Known rows, with every step that occurs
zisaz > datef > patom > kati > sitap > givom: [-1.43  2.32 -1.67 -0.92  1.62  0.74  1.21 -4.86  1.44 -1.98  0.15  0.17
  0.90  0.59  1.34 -1.62 -2.43 -1.48 -3.56 -5.70 -4.36 -0.53  3.34  7.98
 -0.97 -3.16 -0.69 -0.29 -3.24]
givom > datef > patom > kati: [-4.92  2.27  2.25  0.71  1.31  4.65 -2.47 -0.44 -0.43  0.54  1.31  1.35
  1.48  0.84  0.68 -1.21  0.89 -1.32 -3.58 -1.26 -5.39 -1.28  3.05  5.09
  0.40 -1.80  1.49  3.33 -0.48]
patom > kati > sitap > givom: [ 2.47  3.51 -0.85  1.77  2.00  5.70  0.72 -2.84  1.75 -1.88 -0.18 -0.92
  0.77  0.36  0.09 -0.61 -2.46 -1.96 -0.01 -2.52 -1.39 -1.13  0.41  4.32
 -2.55 -1.22 -1.88 -0.32 -3.47]
patom > kati > sitap: [ 1.91  3.06 -0.55  3.42  1.81  5.15 -1.43 -1.53  1.22 -0.92  0.11  0.20
  1.02  0.56  1.48 -1.50 -2.08 -1.88  0.37 -1.99 -0.33 -0.63  0.31  1.97
 -1.70 -0.03 -2.29  0.18 -2.61]
sitap > patom: [-2.09 -0.76 -0.63 -2.23  0.59 -2.35  0.35 -0.80  1.38 -0.33  0.39  1.03
 -0.84  1.34 -1.17 -0.51  0.05 -1.72 -3.94 -2.33 -3.59 -0.96  2.13  4.30
  0.07 -2.44  0.05  1.79 -2.48]
patom > datef: [-1.60  3.71 -0.62  0.18  0.90  0.04  0.04  0.85 -0.26 -0.65  1.13  0.96
 -0.10  1.59  1.52 -1.98  2.53 -1.05 -7.41  1.01 -0.40 -1.51  1.68  1.01
 -0.02 -0.94 -0.74  2.17 -1.13]
patom > zisaz: [ 0.13  2.36  0.78  2.19  0.77  0.46  0.17 -2.77  0.84  0.05  2.43 -0.27
 -2.55 -0.18  0.70 -1.57  0.49 -2.01 -0.67 -1.44 -1.96 -1.95 -0.43 -0.66
 -0.54 -1.59  0.64 -0.47 -0.19]
kati > sitap > givom: [ 2.77  1.52 -2.26 -0.59  0.34 -0.05  2.04 -3.63  2.37 -2.03 -2.76 -0.63
 -0.43  0.88 -0.48 -0.28 -2.13 -1.47 -0.32 -4.35 -0.30 -1.12  1.10  5.39
 -2.96 -2.15 -1.74 -0.17 -3.66]
zisaz > sitap > kati > patom > datef: [-0.99  2.58 -4.12 -0.35  0.78  2.21 -1.26 -1.10  1.21 -1.74  1.04  4.33
  1.34  1.52  3.47 -2.44  2.66 -0.72 -2.92 -5.63 -2.41 -1.56 -0.88  3.06
  0.12 -0.85 -0.86  1.71 -2.33]
givom > zisaz > datef > patom > kati: [-5.69  2.96 -2.89  1.09  1.32  0.92  1.05 -3.79 -0.26 -0.18  5.00  1.00
  0.12  0.67  2.31 -2.24 -1.84 -2.57 -3.13 -3.82 -6.51 -1.99  1.75  5.59
  1.92 -1.92 -0.37  0.77 -0.66]
sitap > givom: [ 0.20  1.82 -0.83 -0.87  0.49 -0.71  2.57 -3.20  1.41 -1.46 -0.39 -2.04
 -1.35  0.82 -1.44  0.03 -0.95 -1.76 -3.14 -1.52 -1.61 -1.63  1.09  4.12
 -1.71 -3.11  0.38  0.75 -1.74]
datef > patom > kati > sitap > givom: [-0.65  1.87  0.73  0.88  2.06  4.28 -1.29 -4.30  2.24 -1.85 -1.71 -1.19
 -0.13  0.12 -0.55 -0.70 -1.78 -1.79  1.52 -4.53 -4.80 -0.88  3.27  5.91
 -1.59 -3.23 -0.88  0.14 -2.82]
givom > datef > patom > zisaz: [-4.05  1.81  2.24 -0.26  0.26  0.79 -0.91 -2.00  0.07  0.81  0.88  1.96
 -1.75  0.27  1.34 -1.48  1.85 -1.13 -2.65 -3.66 -6.06 -2.02  2.09  3.74
  0.15 -2.31  2.12  1.72 -0.11]
zisaz > sitap > kati > patom: [ 0.26 -0.10 -4.05  0.22  0.28  0.69 -1.18 -3.86  2.10 -1.56 -0.18  2.81
  0.99  0.96  1.67 -1.35 -0.16 -1.33  1.61 -7.20 -2.35 -1.01 -1.61  3.54
 -0.60 -1.91 -0.04  0.77 -1.96]
givom > zisaz > sitap > kati: [ 0.50  4.11 -6.38  1.66  0.46  5.46 -0.89 -2.60  1.69 -0.47  3.15  1.08
 -1.22  0.94  2.26 -1.67 -2.77 -2.80  0.40 -7.46 -3.18 -2.04 -3.50  1.71
 -0.27  0.55 -1.38 -1.33 -0.83]
kati > sitap > patom > datef: [-0.19  1.87 -1.99 -2.53  1.05  0.22 -0.25  1.30  1.33 -1.04 -0.87  3.57
  0.41  1.94  1.53 -1.98  1.60 -0.74 -6.11 -3.78 -2.38 -0.96  2.70  4.79
 -0.40 -0.74 -2.92  1.76 -4.71]
kati > zisaz > sitap > patom: [ 0.34  0.69 -3.75 -3.09  0.06 -1.57  0.44 -3.06  2.82 -0.11 -0.90  2.52
 -2.62  2.40  2.19 -1.80 -4.07 -1.40 -0.41 -8.31 -1.99  0.01  1.63  5.41
 -0.38  0.87 -0.68 -1.79 -2.73]
sitap > kati > patom > datef: [-2.54  1.86 -3.03  0.95  0.64  2.56  0.27 -0.43 -0.05 -1.82  3.04  3.98
  1.80  0.61  1.75 -2.13  5.48 -1.09 -3.72 -2.78 -2.36 -2.43 -0.22  3.20
  0.26 -1.32  0.34  2.70 -2.47]
kati > patom: [-1.38 -1.88 -0.93 -0.05 -0.21 -4.61  1.80 -3.50  0.95 -1.44 -1.12  1.79
  0.42  1.18 -0.22 -0.39  1.11 -1.20  1.01 -2.19 -1.58 -1.64  1.35  4.74
 -0.55 -3.07  0.18  2.81 -2.28]

Rows
[ 1.64  2.49 -2.15 -2.08  0.60 -1.21  0.96 -4.30  2.48 -1.28 -2.45 -1.87
 -1.73  1.84  0.25 -0.22 -3.77 -1.30 -2.69 -4.99 -1.11 -0.61  0.67  3.52
 -1.65 -2.58 -0.47 -0.23 -1.84] => zisaz > sitap > givom
[ 0.69  1.47 -1.51 -3.05  0.07 -0.49  3.50 -5.34  1.71 -0.73 -1.41  3.07
 -0.94  1.19  2.43 -0.44 -0.52 -0.27 -0.62 -7.82 -4.86 -2.63 -0.46  7.57
 -0.78 -2.78  0.66  1.44 -3.28] => kati > patom > zisaz > sitap > givom > datef
[ 1.13  4.56 -2.51  2.00  1.29  5.25 -0.64 -3.24  1.67 -0.23  1.80  0.56
 -1.07  1.55  3.91 -2.47 -4.71 -2.00  1.67 -5.03  0.14 -0.23 -0.18  2.13
 -0.80  2.24 -1.04 -2.48 -1.07] => patom > kati > zisaz > sitap
[-1.29  2.68 -1.90  1.49  1.77  5.47  0.49 -4.66  1.95 -1.69  0.15 -0.50
 -0.99  0.21  0.30 -0.83 -3.08 -2.71  3.31 -6.56 -6.95 -2.30  1.71  7.48
 -0.69 -1.97 -2.05 -0.40 -3.01] => datef > patom > kati > sitap > givom > zisaz
[-5.26  1.33 -4.24 -1.33 -0.27 -5.06  2.13 -4.49  0.32 -0.40  2.52  1.38
 -0.85  1.42  1.94 -1.87 -1.59 -2.16 -3.06 -5.60 -5.26 -1.92  2.24  6.41
  1.41 -2.80 -0.29  1.04 -0.69] => givom > zisaz > datef > patom
[ 2.29  3.62 -0.71 -0.62  1.19 -0.20  1.17 -5.51  2.61 -0.72 -0.36 -1.41
 -3.96  0.59  1.31 -0.95 -2.90 -1.62 -0.53 -5.63 -2.96 -1.63 -1.00  1.57
 -1.07 -2.33  0.20 -1.61 -1.44] => patom > zisaz > sitap > givom
[-1.51  1.58  1.62  0.11  0.86 -2.42 -3.60 -4.90  2.41  0.07 -1.16 -0.28
 -3.70  0.85  1.75 -2.00 -1.77 -1.49  1.18 -6.20 -5.23 -0.61  1.74  1.09
  0.24 -3.15  0.71 -0.65  0.40] => datef > patom > zisaz > sitap
[-1.14  0.41  0.81 -0.88  1.08 -1.10  0.43 -1.87  1.25  0.31  2.06  1.37
 -3.02  0.07 -0.18 -1.31  0.78 -2.02 -2.47 -3.16 -5.19 -1.95  0.79  1.78
  0.29 -2.37  1.01 -0.09 -1.93] => sitap > patom > zisaz
[-1.97  3.79 -4.39 -3.42  1.12  0.03  0.47  0.00  1.26 -0.05  1.27  3.21
 -1.72  2.66  2.96 -2.12 -0.83 -1.54 -5.77 -6.00 -5.64 -1.99  1.04  4.67
  1.85 -0.32 -2.96  1.03 -2.98] => givom > zisaz > sitap > patom > datef
[-0.72  1.92  1.03 -1.51  1.18 -1.65 -1.39 -6.67  3.01 -0.91 -1.96 -1.58
 -4.41  0.66  0.49 -1.05 -2.03 -1.52 -0.15 -7.42 -6.41 -1.31  1.92  3.42
 -0.33 -4.36  1.27 -1.16 -0.52] => datef > patom > zisaz > sitap > givom
[-1.96  2.35  1.24  1.20  1.19  5.77 -2.76 -0.65  0.57 -0.13 -0.96  2.53
  2.14  0.92  1.86 -1.60 -0.42 -1.05 -1.34 -3.88 -4.34 -0.71  3.01  6.50
 -0.97 -0.75 -0.97  2.25 -2.30] => givom > datef > patom > kati > sitap
[-3.40  2.18  1.52 -1.88  0.51  1.47  1.25 -4.25  0.65 -0.13  0.35  0.55
 -2.55  0.04 -0.25 -0.53  1.47 -1.12 -3.61 -4.95 -7.30 -2.56  2.42  6.23
 -0.43 -3.63  2.62  1.43 -1.14] => sitap > givom > datef > patom > zisaz
[-2.06  2.55 -6.02 -0.57 -0.32 -3.42  4.34 -3.21 -0.16 -0.32  4.18  1.38
 -0.49  1.52  2.38 -1.70 -2.05 -2.27 -4.61 -3.62 -2.16 -2.37 -0.48  4.83
  0.59 -0.67 -1.16  0.25 -1.59] => givom > zisaz > datef
[-4.52  0.31 -1.42 -1.88 -0.05 -6.34  0.47 -3.82  0.47 -0.69  0.70  0.98
 -0.02  1.53  1.05 -1.81 -0.48 -1.31 -5.67 -3.42 -2.96 -0.63  3.68  5.28
  0.55 -3.90  1.12  1.48 -0.36] => zisaz > datef > patom
[-0.59  2.67 -1.41 -2.70 -0.14  1.73  3.48 -1.46  0.21 -0.60 -0.14  0.19
  0.32  1.21 -0.41  0.15 -0.17 -0.95 -6.27 -2.05 -2.16 -2.08  0.99  6.62
 -1.74 -1.96  0.81  2.56 -2.57] => sitap > givom > datef
[-3.14  0.62  2.86  1.15  0.88 -1.40 -2.06 -4.03  1.19 -0.08  0.66 -0.24
 -3.37 -0.01  0.18 -1.62  1.13 -2.00  0.73 -2.91 -5.38 -1.57  2.51  1.43
  0.22 -3.78  1.67  0.22  0.45] => datef > patom > zisaz
[-1.11  3.34 -1.07 -0.51  1.55  4.35 -0.60 -6.15  2.66 -1.20 -0.72 -0.65
 -2.29  1.26  2.02 -1.62 -4.38 -1.89  2.23 -7.80 -4.31 -0.18  2.82  6.33
 -0.41 -1.02  0.48 -2.25 -1.34] => datef > patom > kati > zisaz > sitap > givom
[-4.02  0.70 -3.86 -1.81 -0.58 -5.00  2.29 -5.05  0.75 -0.85  1.51  2.08
 -1.22  1.66  2.91 -2.75 -1.83 -1.28 -2.40 -6.09 -1.68 -0.35  3.46  7.12
  0.29 -1.19  1.10 -1.09 -0.85] => kati > zisaz > datef > patom
[-4.22  1.78 -5.95 -0.27 -0.41  0.89  1.09 -4.46  0.67 -1.04  4.51  2.91
 -0.21  0.41  2.89 -3.21 -0.41 -1.92 -1.64 -8.25 -2.31 -0.71  1.11  5.96
 -0.13  0.03  1.91 -1.94 -0.64] => sitap > kati > zisaz > datef > patom
[-1.73 -0.49 -2.46 -0.55 -0.11 -6.44  4.24 -5.35  0.29 -0.88  2.83  3.55
 -0.41  0.53  2.83 -1.94  1.39 -1.07 -1.82 -3.86 -2.86 -2.39  0.01  4.28
  0.34 -3.00  0.88  0.54 -2.24] => kati > patom > zisaz > datef
[-3.48  2.18  0.33  2.50  1.31  4.17 -1.35 -3.53  0.97 -0.36  2.31  0.74
 -1.21  0.48  1.48 -2.21 -1.16 -2.28  2.76 -3.59 -3.50 -0.64  3.37  4.16
  0.07  0.02  0.92 -0.85 -0.34] => datef > patom > kati > zisaz
[-2.82  3.63 -1.00 -0.49  0.77  6.24 -1.91 -2.54  1.03  0.65  0.12  2.76
 -0.33  1.95  4.15 -2.51 -3.06 -1.00 -0.47 -7.37 -3.96 -0.25  2.55  6.55
  0.19  1.69  0.37 -0.27 -0.89] => givom > datef > patom > kati > zisaz > sitap
[-0.34  3.25 -1.60  3.18  1.32  5.97  0.61 -2.33  0.47 -0.25  3.26  0.76
 -0.56  0.58  2.35 -2.03 -1.99 -2.33  1.03 -1.78 -0.23 -1.11  0.42  2.26
 -0.82  1.95  0.01 -1.48 -1.08] => patom > kati > zisaz
[ 2.09  4.18 -3.67  2.24  1.83  7.32  2.49 -3.74  1.60 -1.63  1.69 -0.35
 -0.31  0.27  0.96 -0.63 -3.60 -2.88  2.28 -4.80 -3.51 -2.63 -0.94  5.95
 -1.47 -0.16 -3.19 -0.93 -3.92] => patom > kati > sitap > givom > zisaz
[ 1.83  3.12 -0.23  0.98  0.82 -0.30 -1.38 -3.67  2.02  0.14  0.34 -0.24
 -2.98  0.99  2.53 -1.84 -2.26 -1.71 -0.67 -4.38 -1.88 -1.11 -0.86 -0.89
 -0.55 -1.14 -0.35 -1.37 -0.29] => patom > zisaz > sitap
[-2.99  1.98 -0.53 -2.66  1.16 -0.55  0.31  1.37  0.28 -0.51  0.99  2.49
 -0.21  1.80  0.73 -1.71  2.94 -1.09 -8.60 -0.82 -3.64 -1.48  2.93  3.48
  0.62 -1.46 -0.74  2.44 -2.61] => sitap > patom > datef
